[ -7,  19,  24,  72,   1,  -8,  18, -21,  -5,  -4,   2,   7,  -1,  24,   1,
   6, -22, -39,   6,   8,   5,  -2,  -6, -12,   4,  -1, -20,  -2,  -1,   5,
   6,   4, -50,  15,  35,   4,   0, -30,   7,  24,  11,  -9, -29,   6]
0
[-15, -20,  -7,  -1,  22,   2,  16,   9, -33,   1,  21,   3, -35, -30,  12,
 -19, -14,  24,  15,  18, -31,  17,  -6,   1,  22, -14,  14,   6,  -9, -21,
 -21, -10, -33,  21,  33,   3, -15, 112, -40, -14,  -5,  10,  -5,  28]
1
[  8,  -3,  -5,  17, -17,  -1, -11, -10,  15,  12, -15,  -7,   0, -24,  -1,
  21,  21,   8,   3,   1,  10,   4,  -3,   3,  -1,   5, -14,   7,   5,  13,
   1, -18,  -3,  -8,  10,  -1,  21, -66,  20,  15,  -7,   9,  16, -16]
4
[  9,  17,  -6,  53,  -2,  -7,   2,  18,   1,   5,  -1,  14, -14,  -5,   9,
  14,   6,  49, -11,   4,  14,  12,  -1,  13,   2, -32,   6,  -9,   0,  -1,
  13, -10,  55, -11,   8,  -5,  45, -70, -10,  11,   6,  -4,  -9, -13]
2
[  8, -32, -17, -20,  11,  19,   6,   8,  -5,  13,   3, -24, -10,  -6,   1,
   7,  13, -13,  -5,   7, -12,  -8,  -2,  16,  -9,  -5,  24,   6,   0,   4,
  -4,   9,  -2,  12, -37,  -2,  21,  -6,  10,   5,  -9,  -4,   5,   6]
1
[ -7,  12, -31, -63,  -3, -44, -13,  10,   6,  -3, -42, -23,  -7, -52,  17,
  -8, -26,  60,  11, -10,   2,  -3, -22,   3,   6,  -8, -25,  24,  28,  -7,
  16, -22,  29, -14,  38,  -1, -17,  11,  -5,   4, -36,  -6,   3, -17]
3
[-40,  28,  19, -41,   7,  33, -37, -18,  13,  -8, -25,  12,  15,  13, -19,
  -6,  -9, -48,   9,  32,  46,  19,  -8, -12,  17,  10,   2,   3, -12, -16,
  16, -25,  42, -34, -41,  -5, -63,  -8, -33,  -9, -11,   0,   3, -21]
4
[ 35, -31, -20, -96,   6, -26, -26, -11,   0,   2,  15, -16,  -8, -18,   1,
 -17,  25, 111,  -6,  -1,  -4,  -5,  20,  19,   4,   1,   7,  -2,  17,  -4,
   9, -15,  -6, -42,   6,   6, 112, 108,  35, -12, -12,   5,   0, -20]
3
[  11,   14,  -26,   64,    0,  -18,   11,    9,    7,   14,   -2,   -3,
  -10,    0,   -1,    3,   32,   33,    3,    8,   -3,    0,  -12,    6,
   -6,  -10,    0,   -9,   -2,  -19,    1,    3,    7,   26,  -14,   14,
   27, -112,    1,   21,   -8,  -16,   20,    3]
0
[  3,   3, -12,  68, -18,   4, -13,  21,   2,  -3,  17,  27,   3,  22,  -1,
   7,  21,  12,  -1, -10,  15,   1,   0,  11,  11,   0,  14,  -2, -17,  18,
   4, -22,  22,   2, -52,  12, -19, -55, -15,  13, -19, -20,   1,  -7]
4
[-23,  12,  -1,  27,   0,  12, -15,   0,   9,   6,  -2,   0,   6,  10,  -1,
   2,  -2, -19,   7,   3,  -1,   4,  -6,  -3,   2,   9,  30,  25, -17,  -3,
  -4,  -8,  31,  -5, -47,  -3, -23, -39, -22,   6, -15,   2,  15,  -3]
4
[-31,   4,   1,  78,  -8,   4,   4, -15,   7,  12, -17,   3,   7,   6,  -4,
   5,   9, -42, -21,  12,   8,  12, -23, -11,  -7,   1,  -4,  -3,  10,   6,
 -13,  14, -14,  14, -32,  -9,  11, -62,  -6,  34,  -2,   7,  11,  12]
0
[ 14, -32, -26, -38, -10,  25, -14,   9,  19,  17,   8, -14,   0, -58,  11,
   6,  30,  83,  -3,   5,   7,  -4, -20,  -5,   7, -19,  11,   7,  10,  -9,
  -9,  -3,  83, -24, -32,  -5,  18,  29, -11,   7,  -2,  12,  14, -20]
3
[ 15,  -4,  -1, 112, -24,  -8,  30,   3, -19,   6,  35,  27, -23, -13,  -4,
   4,  12,  60,  -3,  -2,  11,  39,   1,  12, -11, -15,  -2, -19,  31,   3,
  24,  15, -31,   1,  31,   7,  22,  33,  -7,  15,  30,  -8, -19,  17]
2
[  6, -27,   8, -27,   4,  -6, -10, -24,  -1,   0,   3,  -8,  -4,  10,   2,
   0,   2,   0,  -2,  -5,   0,  -5,  10, -13,   2,  -3,  -3,  -5,   1,  -7,
 -10,  -6, -45,  -9,  41,  -1,   3,  48,  25,  14, -11, -17,  -4,  -8]
3
[  2,  -3,  -5,  12,  -6,   5,  -5,  -8,   4, -10,   2,   9,   5, -12,   2,
  -6,   4,  17,  -4,  19,   7,  -4,   1,   2,   4,  -5,  -8,   0,   9, -12,
  10,   6,  -3, -28,   6,   3,  15,  19,  10,  -5,   8, -17,  -7, -17]
4
[ 19,   1,   8,  57,  24, -17,  30,  24, -29, -11,  27,   3, -29,  11,  -5,
  -5,  -5,  19,   0,   3,  -4,  10,  10,  14, -12,  -4,  16, -11,  -5, -17,
  17,   1,  -2,  15,  60,  -7,   8,  45,   0,   2,  11,  10,  -1,  45]
1
[-11,  -3,  11,  29,   3,   3, -36, -13,  20,   9, -10,  -8,   5,  13,   2,
   6,  -1, -21,   3,   7,  12,   3,   9,  -2,   0,  12, -11,   6,  -4,   9,
   4,   2,  18, -22,  10,  -3,  -9, -52,  -1,  19,  -1,  -1,   3,  19]
4
[  -9,  -18,  -24,   71,  -43,   40,  -15,  -29,  -11,    7,   28,   -4,
    1,   -7,  -12,    4,   46,    7,    2,    2,  -43,   26,   -1,  -24,
    1,   -5,   14,    6,  -24,   -8,  -26,   16,  -33,   30, -112,   -5,
    0,    6,   -8,    6,    1,  -10,   -1,  -47]
3
[ -3, -23,  -5, -42, -34,  21, -49, -22,   5,   9,  -4,  -5,  -2, -64,  18,
  -4,  43,  88,  19,  -7,  32,  20,   8, -12, -15,   9, -17,   6,  15,  14,
   0, -13,  41, -52, -31,   1,  28,  99,  -3,  -2,  -9,  -5,   1, -61]
3
[-19,  15,  21,  20, -19,   2,   9,  -4,   6,   3,  -9,   0,  21,  18,  -5,
  -4, -11, -56,   1,  -7,  28,   7,  -6,   5,  -3,  29,   0,  -1,   7,  12,
  -7,  10, -21,   8,  -2,   3, -30, -46,   3,   9, -12, -12,   0,   8]
0
[ -3,  18,  -8,  43,  -5,  -3,  -6,  -6,   5,  10, -13,  -5,  15,  14,   2,
  34,  15,   1,   4,  -5,   4,  11,   6,  -5,  -7,   9,   8, -12,   9,   6,
   4,  -1,  19,  11, -34,  -4,   5, -87,  -7,  13, -18,  -2,   5, -12]
0
[  12,   -3,   11,  112,  -30,  -44,   48,  -38,   -6,   -4,   19,   16,
  -28,   20,   -3,    1,  -10,   64,    6,   -3,    3,   21,    0,    1,
   -4,    6,  -21,   -9,   11,   -7,   16,   53, -112,   17,   62,    5,
   -4,  112,   29,   12,   22,  -13,  -13,    1]
2
[-10,   6,   8,  -7,   9,  -3,  -9,   7,   9,  -7,   3,  -5,  19,  -5,  -4,
   1,  -3,  10,   7,   4,  -6,  -5,  -1,  20,  -3, -18,   3,   3, -13,  24,
   6,  -7,  25,   0, -14,  -9,  -6, -53, -14,  16,   5,  -4,   6,   6]
0
[ -5,  -5,  11, -25,  27,  -1, -15,  -5,   5,   6,   2,  -3,  -4,   9,   3,
 -13,  11,  -1, -22,  -9,  -2,  25,   8,  -6,  -2,   4,  22,   5,   0,  -3,
  -6, -12,  38, -21,  13, -10, -18,  28,  -6,  -8, -17,  23,  -2,  17]
3
[-13,  19,  -5,  32, -12,  -5,  28,  -2,  -5,   0,  -5,  -4,   7, -17,  -3,
  -2,  -9, -15,   4,   9,   5,  22, -20,  22,   4,   2, -20,  -2,   9,   3,
   5,  13, -19,  27,  12,   1,  12,  -5, -12,  -9, -11,   2,  20,  -3]
0
[ -1,  -2,   7,  85, -12, -16,  20,  -4,   2,  15, -10,  -6,   4,  17,  -3,
  14, -10, -36, -10,   4, -10,   1, -10,   7,  -6,  15, -13,  -1, -16,  -1,
   2,  13, -57,  16,  28,  -4,  19, -62,  16,  19,  -1,  -3,   8,  34]
0
[ -14,    3,  -31,   52,  -41,   18,   -6,   31,   -5,    3,  -13,  -14,
    6,  -34,   -3,    6,   26,   73,    4,   -2,   -4,   15,  -12,   19,
  -10,   -3,   41,   -3,   -8,   13,   16,    9,   67,    8, -108,   -1,
   -9,    6,  -40,    6,    2,   -1,   10,  -16]
2
[ 17,  26, -13,  14,  -1,  -9, -24,  15,  -3,  -8,   1,  14,   9,  -2,  -5,
  -2,   3,  52,   2,  -3,  20,  14,   2,   4,   1,   6,   4, -33,  -8,   0,
  10, -31,  65, -37,  -5,  10, -18,  40,  -7,  -6,   1,  17,  -8,  -1]
2
[ 36,  22, -23,  95, -12, -37,  13,  37,   8,  18,  -2,   1,  -9,   1,  -3,
  11, -14,  92,   2,   3,  -3, -11,  -3,  27,  -3, -10,  -3,   0,  -3,  16,
  29,   5,  37, -25,  40, -17,  14, -71,  14,  26,  11, -10,   5,  11]
3
[ 15,  -2,   4,  28, -12,  -4,  -8,  -3,  -2,  10,   4,  10,  -7,  12, -27,
   6,   5,  -9,   8,   4,  20,  -7,   1,  -8,  -3,   2, -14,  -6,  -4,   5,
  30,   7,   0, -15,  42,   3,  29, -79,  25,   8,  20,   1,   0,   7]
0
[  7,  14, -20,  12,  10, -19, -11, -13, -11,   4,  21,  24,  -4,  15,   4,
 -39,   8,  44,   8, -15,  -4,   5,  17,  -8,   4,   5,   9, -27,  -3,  -1,
 -14, -15, -11,  15, -57, -20, -11,  -3,   0,  14,   6, -23,  -2, -43]
2
[ 13, -39,  11,  31,  -3,  12,  28, -35,  -4,   5,  24, -10,  -4,  14,  -4,
  -6,  41,  38,   2,  -4,   4,  29,  16, -10, -19,   9,  -2,  -9,   1,  -3,
  -7,  15, -46, -40,  37,   3,  18, 112,  29,  -4,   5,  -3,  -4,  18]
1
[  8,  25,   9, -21,  31, -17,  15,  24, -10,  -8,   9,  45, -10,  34,  -4,
 -24, -34, -49,  27, -17, -15, -18,  16,  11,   0,  -2,   4,   2, -17,  -4,
  -8, -15,  -4,  21,  49,   2, -36, -50,  -4,  -8,   9,  14,  -6,  33]
1
[-19,  35,  -1,  34, -25, -22, -22, -47,   5,   3, -13,   7,   8, -14,   2,
  14,   2,   1,   3,  -1,  40,   4, -38,  -6,   3,   4, -48,  -5,   9, -13,
  10,  10, -90,  34,  -8, -11,  16,   6,  16,   9,   8,  -9,  -2, -64]
4
[-12, -22,  17,  71,  -3,  36,  -5,  -2,   5,  31,  13,   4, -10,  13,  -1,
   5,  11, -35,   2,   6,   4,  23, -14,  -6,  -2,  -1,  14,   4, -17,  -6,
  -4,  -4,  17, -24, -20,   4,  -2, -28, -19,  19,  -8, -17,  -2,  32]
2
[ 26,  10,  -1,  77,  -7, -18,  15,  -6,   0,   1,   9,  15, -11,  33,  -4,
   4,  -5,   4,   3,   0,  -1,  13,   8,   2,  -2,   9,   1, -15,  -8,  -5,
  20,   2, -14,  -3,  32,  -7,   7, -59,  17,  21,   7, -16,  -4, -11]
0
[-15,  30,  -8,  72,  -8, -15,  17, -14, -10,   2,  -3,   9, -30,   9,  -5,
   0,  -9, -19, -18,  -8, -13,   3,  -8, -17,   1,  18, -14,  -5,   1,  -1,
  -1,   7, -60,  62, -17,   6,   2, -69,  -7,   2,  -6,  -3,   2,  -6]
0
[ -6,  27,  -8,  59, -11,  -8,   9,  18,  -1,   6, -13,   4,  -3,  -4, -13,
   7,   0, -14,  -3,   4,   6,   4, -24,   1,  -8,   2, -35,  -5,   8,   1,
  -2,  12, -25,  31,  -2,   0,  13, -85,  -3,  11,  -2,  -5,   8,   6]
0
---
[-42,  42,  11,  11, -12, -10, -37, -15,  22,   1, -36, -22, -32, -15,  23,
  14,  -3,  -7,  -5, -14,   6,  -7,  12,  -7,  -7,   3,  15, -22,  18,   8,
   1, -18, 108,  -6, -66, -17,  -2,   3,  -5,  -8, -25, -10,  30, -22]
9
[  9, -11,  -1,  -5,  -1,   6,   1,  12, -32,   0, -11,  13,   8,  -2,  -5,
   6,   1,   3,   5,  -1,  14,   0,   3,   8,  -4,   2,   1,   1,   9,   1,
   8,   1,  14,  -6, -12,  -1,   0,   0,   4,   0,  -6, -13,  -4,  -1]
5
[-27,  17, -51,   5,  -8, -61, -12,  -7, -51,   5, -34,  45, -12, -14,  14,
  17,  -2, -11,   1,  -9,   5,   6,  -4,   2,   9,  -1,   1, -10,  15,   1,
  -3, -16,  66, -27, -64, -25,   2,   0,   1, -11, -19, -30,  12, -12]
8
[-38,  28,   4,  22, -12,  46, -24,  -5, -10,   3, -12, -28,  -7,  -4,   1,
  21,  -6,  -2,  -4,  -5,  -5,   2,  12,   0,   0,   3,  15,  -1,   9,   8,
   5, -36,  51,  -7, -31,  11,   0, -10,   4,   0, -11, -34,   6, -11]
9
[ -8,  19, -54, -10,  -8, -57,  13,  -4,  -4,  14,  31,  11,   5,   0,  -7,
  -1,  -7,  -7,  -2,  12,  -3,  -6,  -1, -14,  27,   2, -11,  10,  12,   3,
 -15,  -4,  -7, -10,  -6, -11,   2,  18,  -4,   6,   7,   0, -11,   9]
6
[-21,  29, -47,   8, -18, -54,  -5, -11,   6,  12,  27,  15,  -9,  -7,   2,
   4,  -6,  -9,  -3,  -3,  -3, -12,  -9, -13,  18,   0,   7,   1,  12,  14,
   5, -20,  24,  -2, -24, -21,  -3,   3,  -6,  14,  -3, -12,  -7,  10]
6
[-54,  70, -13,  28, -47,  44, -20,   1,  57,  17,  35, -21, -17,  -1,   2,
  32, -18, -21, -27, -25, -10,  -6,  19, -28,  12,   3,  26,   6,  15,  36,
   0, -24,  69,  -5, -12,  -4,  -9,  19,  -9,   9,  -3, -27,   9,  10]
7
[-13,  28, -50,  -1,  -3, -53,   9,  -5, -20,  13,   3,  12,   1,  -6,  -3,
   8,  -8, -59,   2,   9,   4,  -2,   1,   0,  12,  -6,   4,  11,   3,   0,
   3,  -8,  10,  -7, -18, -15,   2,   6,   0,   0,  -3, -14,  -2,   3]
8
[-31,  24, -54,   0, -14, -78,  -2,  -9, -22,  12,   0,  25, -11,  -8,  10,
   2,  -7,  -5,   4,  15,  -5,  -3,   2, -25,  18,  17, -11,  -1,   9,   2,
   1, -11,  37, -14, -56, -33,  -1,  15,  -9,  -4, -10,  -5,   6,   3]
6
[ -50,   56,  -88,    2,  -29, -103,   -6,   -1,    5,   18,   38,   27,
    2,   -3,   17,    9,  -14,  -16,   -1,    8,   -4,  -12,   -4,  -14,
   23,    3,   -6,    4,   18,   11,    8,  -21,   13,  -13,  -42,  -40,
    3,   35,   -9,   -2,  -12,    0,   -2,   16]
6
[-29,  37,   0,  35, -26,   8, -42,  -4,   5,   1, -36,  -6, -23,  -8,  15,
  12, -11, -10,   0, -17,  -5,  -7,   5,  -1,  -7,   4,  27,  -8,  11,  10,
   3, -18,  98,  -6, -75,  11,   1,  -9,  -5,  -4, -24, -45,  14, -10]
9
[-18,  16, -39,  -2,  -3, -63,   7, -16, -28,  12,  -9,  26, -13,  -9,  12,
  16,  13,  11,   0,   3,   1,  -1,   3,   6,   6,  -4,   9,   2,   9,  -6,
   0,  -6,  25,  -7, -53, -21,   0,   3,  -5,  -5,  -8,  -3,   9,   5]
8
[-21,  20, -45,  -2, -10, -70,  -4, -14,  -5,  10,   9,   9, -22,  -3,  13,
  -4,  -6, -17,   4,   4,  -5,   3,  -2, -15,  13,  -3,   8,  -5,  -1,   0,
   3,  -5,  30, -13, -34, -31,   2,  14,  -2,  -9,  -6,   4,   8,  10]
6
[-41,  48, -40,  13, -26,  -5, -24, -14,   9,  27,  15,  12,  -6,   9, -12,
  22, -10,  -6,  -4,  -3, -14,  -8,   8, -14,  14,  -3,  11,  18,  16,  24,
  19, -13,  55,  -1, -34, -10,  -4,   1, -10,  -1, -10, -39,   9,   2]
7
[-10,  -9, -43,   6,   5, -53,  18,  -4, -28,  15,   7,  34, -18,  -7,  -2,
   6,   0,  -8,  -6,  14,   2,  -2,   5,  -9,  13,  -4,  -2,   4,   5,  -7,
   6,  -6,  -3, -12, -28, -12,  -2,   2,   4,  -2,  -4, -11,   1,  -6]
8
[-14,  22, -46,  13,  -7, -37,   8,  -1, -22,  43,  16,  27,   7,  -6,  -8,
  25,  -4,  -8,  -3,   7,  12,  -4,   4,  -4,  18,  -4,  -2,  11,  11,  15,
   7,   3,   1,  -3, -19, -13,   1,   8,  -1,   1,  -4,  -6,  -8,  14]
6
[-36,  43,   5,  15, -21,  -2, -32,   3,   8,  -6, -21,   1, -26, -19,  29,
   8,  -1, -10,   5, -18,  -3,  -8,   2,   3,  21,   8,  19, -14,  24,  15,
  -1, -15,  60, -15, -43,  -3,  -6,   1, -10,   6, -25,  11,  13,  -7]
7
[ 22, -21,  -9,   5,  16,  67,  22,  11, -31,   3,  30,  32,  40,   9, -33,
  11,  -1,   3, -29,  18,   9,   0,  -7,  16, -16,   2,   1,  31, -19,  -1,
  -1,  17, -92,  11,  57,  42,   6, -23,  14,  11,  19, -27, -22,  14]
8
[-10,   0, -41,  -5,  -3, -65,   4, -10, -10,  17,  -3,  11,   1,  -2,   1,
   2, -10,   0,   0,   4,   2,   1, -12,  -8,  13,  -7,   7,   3,   5,   5,
  12, -10,  28, -10, -38, -33,   0,  16,  10,  -5,  -5, -17,  -8,  -4]
5
[ 10, -20, -23,  -1,  13, -19,  13,  -1, -39,   5,  18,  24,  29,   5, -24,
   6,  -6,  -7,  -7,   6,   8, -12,   2,   7,   0,  -7, -11,  25,  10,   6,
  10,   6, -35,   1,  14,  10,  -8,  -1,   6,   6,   9, -32, -11,   4]
5
[ -23,    3,  -55,   -3,  -11, -108,   -3,   -9,    1,   25,    5,    5,
  -14,   -1,    7,   -8,  -14,   -9,    4,   17,  -12,  -20,   -5,  -11,
   19,   -4,    5,    2,    9,    0,   30,  -10,   36,  -10,  -44,  -42,
   -1,   17,   -2,   -3,   -9,    2,    0,    3]
6
[-31,  52, -37,   6, -31, -59, -16,  -5,  30,  18,  16,  -9, -11,  -3,  22,
   3, -11,  -3, -14, -15, -10, -29,   9, -21,  27,   5,  10, -10,  12,   7,
  21, -18,  56,  -4, -34, -26,   5,  14, -11,  25, -16,  15,   9,  27]
7
[-29,  38, -44,  -1,  -7, -97, -22,  -7, -29,  -8, -28,  25, -27,  -1,  35,
   6,  -3,   2,  16,  13,  -2,   4,   3,   1,  18,   2,   3, -16,   6,  -9,
   0, -12,  58, -20, -73, -48, -11,   8,   2,  -9, -12,  19,  13,  -9]
5
[-46,  48, -41,  25, -29, -43, -11,  -9,   7,  20, -11,   9, -31, -14,  17,
  19,  -8, -20,  23,  -1,  -4,  -8,   7, -12,  20,   3,  25,   2,  26,  21,
  36, -18,  78, -13, -60, -15,  10,  11,  -9,   0, -19, -11,   3,   2]
7
[-15,  13,   3,   8,  -4,   7, -20, -12,  13,   0, -39,  15, -10,  -8,  13,
   9,   1,  -6,   0, -10,   4,   1, -25,  -1,  -6,   5,   8, -16,  14,   3,
  -2, -15,  38,  -1, -29,  -4,  -1,  14,  -2,  -7, -16,  -8,  12, -11]
9
[-57,  49,  -2,  29, -32,   8, -43,  -9,   2,  -1, -30,   9, -34,  -7,  31,
  22,  -2, -12,   7, -26,  -7,  -2,  11,   0,   2,   4,  28, -10,  24,  12,
   5, -23, 102,  -7, -76,  -8,  -5,   1,  -5,  -8, -27, -17,  27, -14]
9
[-30,  21, -36,   9,  -9, -64,  -9,  -5, -44,  10, -42,  33, -20, -11,  20,
   9,   3, -17,   6,   2,   4,  -6,  -2,   2,   1,  -7,   9,  -7,  12,  48,
   6,   0,  59, -17, -80, -37,  -4,   8,  -4,  -7, -23, -10,  13, -10]
5
